Below are the code and all the weights of a small trained network. Each question names an input and a target symbol and asks about switching units off, where a switched-off unit gives its printed mean instead of its output.

import numpy as np


def w(rows, s, z=0):
    codes = np.array(rows[::2]) - 128.0
    scale = np.full(codes.shape[1], s)
    scale[-1] = z or s
    return codes * scale


def norm(h):
    return h / np.sqrt((h * h).mean(-1, keepdims=True) + 1e-5)


def f(y):
    return np.maximum(y, 0)


def softmax(a):
    e = np.exp(a - a.max(-1, keepdims=True))
    return e / e.sum(-1, keepdims=True)


def log_softmax(a):
    a = a - a.max(-1, keepdims=True)
    return a - np.log(np.exp(a).sum(-1, keepdims=True))


def net(x, mask):
    ids = ['αγδθλξτψω'.index(c) for c in x.split()]
    T = len(ids)
    res = E[ids] + P[:T]
    u = 0
    for l in range(3):
        r = norm(res)
        for j in range(2):
            rows = slice(3 * j, 3 * j + 3)
            q, k, v = (r @ M[l][rows].T for M in (Q, K, V))
            z = softmax(np.where(np.tri(T) > 0, q @ k.T / 3**0.5, -1e9)) @ v
            o = O[l][rows]
            res = res + np.where(mask[u + j], z, o[:, -1]) @ o[:, :-1]
        u += 2
        y = f(norm(res) @ A[l][:, :-1].T + A[l][:, -1])
        res = res + np.where(mask[u : u + 4], y, B[l][:, -1]) @ B[l][:, :-1]
        u += 4
    return log_softmax(norm(res)[-1] @ U[:, :-1].T + U[:, -1])


Q, K, V, O, A, B = {}, {}, {}, {}, {}, {}
E = w([
[186,141,112,89],'α',
[149,131,88,98],'γ',
[62,104,177,113],'δ',
[101,139,140,88],'θ',
[152,140,179,84],'λ',
[169,127,72,104],'ξ',
[81,104,150,87],'τ',
[191,114,57,112],'ψ',
[152,72,89,253],'ω',
],0.0052)
P = w([
[218,82,184,127],'0',
[108,4,105,66],'1',
[143,66,129,78],'2',
[145,94,135,86],'3',
[143,117,124,98],'4',
[136,129,115,108],'5',
[130,143,108,122],'6',
[121,153,100,130],'7',
[118,160,96,142],'8',
[120,176,98,151],'9',
[120,195,100,163],'10',
[103,201,92,164],'11',
[108,215,94,165],'12',
],0.0033)
Q[0] = w([
[61,112,47,95],'L0H0',
[96,222,96,165],'L0H0',
[74,192,89,35],'L0H0',
[27,116,3,166],'L0H1',
[98,116,73,153],'L0H1',
[176,247,202,194],'L0H1',
],0.0051)
K[0] = w([
[139,157,210,163],'L0H0',
[77,174,97,137],'L0H0',
[160,254,152,95],'L0H0',
[161,202,110,72],'L0H1',
[129,183,133,120],'L0H1',
[51,78,67,93],'L0H1',
],0.0067)
V[0] = w([
[227,176,121,183],'L0H0',
[109,109,127,186],'L0H0',
[138,100,123,65],'L0H0',
[121,236,123,139],'L0H1',
[174,146,166,103],'L0H1',
[162,254,156,113],'L0H1',
],0.0044)
O[0] = w([
[83,138,213,31,117],'L0H0',
[105,195,139,117,98],'L0H0',
[102,48,83,140,203],'L0H0',
[205,207,229,193,4],'L0H1',
[188,81,132,110,155],'L0H1',
[253,148,217,169,29],'L0H1',
],0.0034,0.0022)
A[0] = w([
[144,193,59,75,100],'L0N0',
[136,113,220,152,1],'L0N1',
[3,114,221,104,166],'L0N2',
[67,151,70,189,65],'L0N3',
],0.0055,0.00086)
B[0] = w([
[166,188,66,48,245],'L0N0',
[204,117,146,84,130],'L0N1',
[255,172,35,76,214],'L0N2',
[39,154,103,92,251],'L0N3',
],0.0051,0.0027)
Q[1] = w([
[148,173,133,147],'L1H0',
[157,214,2,192],'L1H0',
[151,126,231,153],'L1H0',
[210,94,115,198],'L1H1',
[71,202,119,150],'L1H1',
[107,168,120,159],'L1H1',
],0.0083)
K[1] = w([
[163,134,146,124],'L1H0',
[151,255,133,195],'L1H0',
[114,96,187,52],'L1H0',
[177,135,197,97],'L1H1',
[93,165,80,117],'L1H1',
[118,155,117,115],'L1H1',
],0.0093)
V[1] = w([
[79,47,199,201],'L1H0',
[107,108,150,155],'L1H0',
[187,227,44,49],'L1H0',
[48,119,160,150],'L1H1',
[221,152,2,191],'L1H1',
[87,197,94,57],'L1H1',
],0.0067)
O[1] = w([
[183,244,70,212,55],'L1H0',
[148,158,118,162,100],'L1H0',
[73,3,192,56,207],'L1H0',
[227,162,203,165,67],'L1H1',
[28,178,78,9,254],'L1H1',
[80,93,254,79,178],'L1H1',
],0.0044,0.0037)
A[1] = w([
[123,148,125,138,198],'L1N0',
[3,238,154,177,140],'L1N1',
[88,132,113,223,214],'L1N2',
[193,200,83,12,2],'L1N3',
],0.0061,0.00093)
B[1] = w([
[133,129,135,119,140],'L1N0',
[130,254,191,97,182],'L1N1',
[93,76,85,78,175],'L1N2',
[122,134,59,211,253],'L1N3',
],0.0085,0.0038)
Q[2] = w([
[70,184,117,88],'L2H0',
[181,140,162,88],'L2H0',
[153,74,95,122],'L2H0',
[145,228,99,96],'L2H1',
[250,101,175,137],'L2H1',
[68,147,129,59],'L2H1',
],0.02)
K[2] = w([
[54,119,74,101],'L2H0',
[134,51,170,152],'L2H0',
[197,167,190,58],'L2H0',
[130,233,195,55],'L2H1',
[254,86,85,91],'L2H1',
[119,148,206,172],'L2H1',
],0.016)
V[2] = w([
[224,174,170,23],'L2H0',
[198,123,52,169],'L2H0',
[140,88,7,255],'L2H0',
[65,167,76,251],'L2H1',
[227,203,52,107],'L2H1',
[251,215,44,85],'L2H1',
],0.0042)
O[2] = w([
[134,32,65,120,34],'L2H0',
[98,128,169,158,177],'L2H0',
[93,211,223,167,254],'L2H0',
[207,104,116,106,197],'L2H1',
[106,78,139,30,127],'L2H1',
[102,67,148,1,124],'L2H1',
],0.0047,0.0028)
A[2] = w([
[123,86,46,171,105],'L2N0',
[126,157,37,225,102],'L2N1',
[254,161,107,110,183],'L2N2',
[126,142,182,13,2],'L2N3',
],0.0099,0.00056)
B[2] = w([
[216,229,193,149,230],'L2N0',
[103,26,101,208,241],'L2N1',
[255,240,99,50,142],'L2N2',
[171,93,166,193,254],'L2N3',
],0.0077,0.0046)
U = w([
[139,80,186,138,97],'α',
[152,72,152,101,27],'γ',
[233,75,100,137,253],'δ',
[128,84,197,181,80],'θ',
[161,255,69,93,63],'λ',
[65,70,44,124,62],'ξ',
[118,221,96,183,222],'τ',
[51,167,180,81,168],'ψ',
[120,74,120,102,11],'ω',
],0.0073,0.0045)

Each question gives the input, a string of symbols that net reads in full, and the target symbol t.
The units are the heads (3 rows each of Q, K, V and O) and the neurons (one row each of A and B). Each row of codes is followed by its name. A weight is (code - 128) times the scale printed after its matrix; where a second scale follows, it is the last column's (O, A, B and U).
mask holds one flag per unit, layer by layer, with each layer's heads first. A switched-off unit (its flag False) gives its mean, the last column of its rows in O or B, instead of its output. The means were averaged over made-up inputs and are rounded, as every weight is.
A unit's drop is (log p(t) with every unit on - log p(t) with that unit switched off) / (log p(t) with every unit on - log p(t) with every unit switched off).
The circuit of an input: a set's keep is (log p(t) with only the set's units on - log p(t) with every unit switched off) / (log p(t) with every unit on - log p(t) with every unit switched off). Starting from the 12 units with the biggest drops (on a tie, the unit counted first), units are removed one at a time, each time the one whose removal leaves the highest keep (on an exact tie, the one counted first), for as long as the keep stays at least 0.8.
units of the circuit, in order: the units of the circuit, biggest drop first
most important unit: the unit with the biggest drop
k most important neurons: the k neurons with the biggest drops, biggest first
k most important neurons of layer l: the k neurons of layer l with the biggest drops, biggest first
heads that matter: for each layer, one digit per head in row order, 1 if its drop is at least 0.15 and else 0, layers parted by /
input ω λ ω, target τ: units of the circuit, in order -> (L0N2 L1H0)
input ω ω ψ δ ω δ, target τ: units of the circuit, in order -> (L1N3 L0N2)
input γ θ ω α ω ω δ, target δ: units of the circuit, in order -> (L0N2)
input λ ω θ, target δ: 2 most important neurons -> (L0N2 L2N1)
input θ ω α ω ω ω τ, target δ: units of the circuit, in order -> (L0N2 L1N1)
input ω ω ω, target λ: 3 most important neurons -> (L1N1 L1N3 L2N1)
input ω λ ω ψ θ, target λ: 4 most important neurons -> (L0N2 L1N3 L0N0 L2N1)
input ω θ δ, target λ: units of the circuit, in order -> (L0N2 L2N1)
input λ ω ω ψ θ ξ ω λ ψ ω, target ψ: heads that matter -> 10 / 00 / 00
input ω δ ω γ ω τ γ λ γ ω, target ψ: units of the circuit, in order -> (L1N3 L1H1 L2N1)
input λ ω λ ω θ, target τ: 3 most important neurons -> (L1N3 L2N0 L2N3)
input ω γ θ, target λ: 3 most important neurons -> (L0N2 L0N0 L1N3)
input ξ δ γ ω ω λ, target δ: units of the circuit, in order -> (L1N1 L0N3)
input ψ γ ω ω ω ω λ α ψ τ, target δ: units of the circuit, in order -> (L0N2 L2N3)
input τ γ ω γ ξ ω ω γ λ α, target δ: units of the circuit, in order -> (L2N3)
input ω ψ γ, target λ: 3 most important neurons -> (L0N0 L1N3 L0N2)
input ω λ θ, target τ: 4 most important neurons -> (L0N0 L1N3 L0N2 L2N0)
input δ λ ω ω γ ω ψ τ, target λ: 3 most important neurons -> (L0N2 L1N3 L1N1)
input ω ω θ ψ, target λ: 3 most important neurons -> (L0N0 L1N3 L2N1)
input θ γ ω γ, target τ: 3 most important neurons -> (L2N0 L2N3 L0N2)
input ω ω θ τ ω δ, target τ: most important unit -> L2N0
input δ θ λ λ θ λ, target δ: 2 most important neurons -> (L0N0 L1N3)
input ω λ θ δ, target δ: 4 most important neurons -> (L0N2 L2N3 L0N0 L1N1)
input ω ω θ ξ, target λ: 3 most important neurons -> (L0N0 L1N3 L2N1)
input ω γ ξ, target λ: 4 most important neurons -> (L0N0 L1N3 L0N2 L2N0)
input ξ θ γ τ ω α ω α λ θ, target δ: 3 most important neurons of layer 0 -> (L0N2 L0N3 L0N0)
input ω γ ω γ, target τ: most important unit -> L1N3
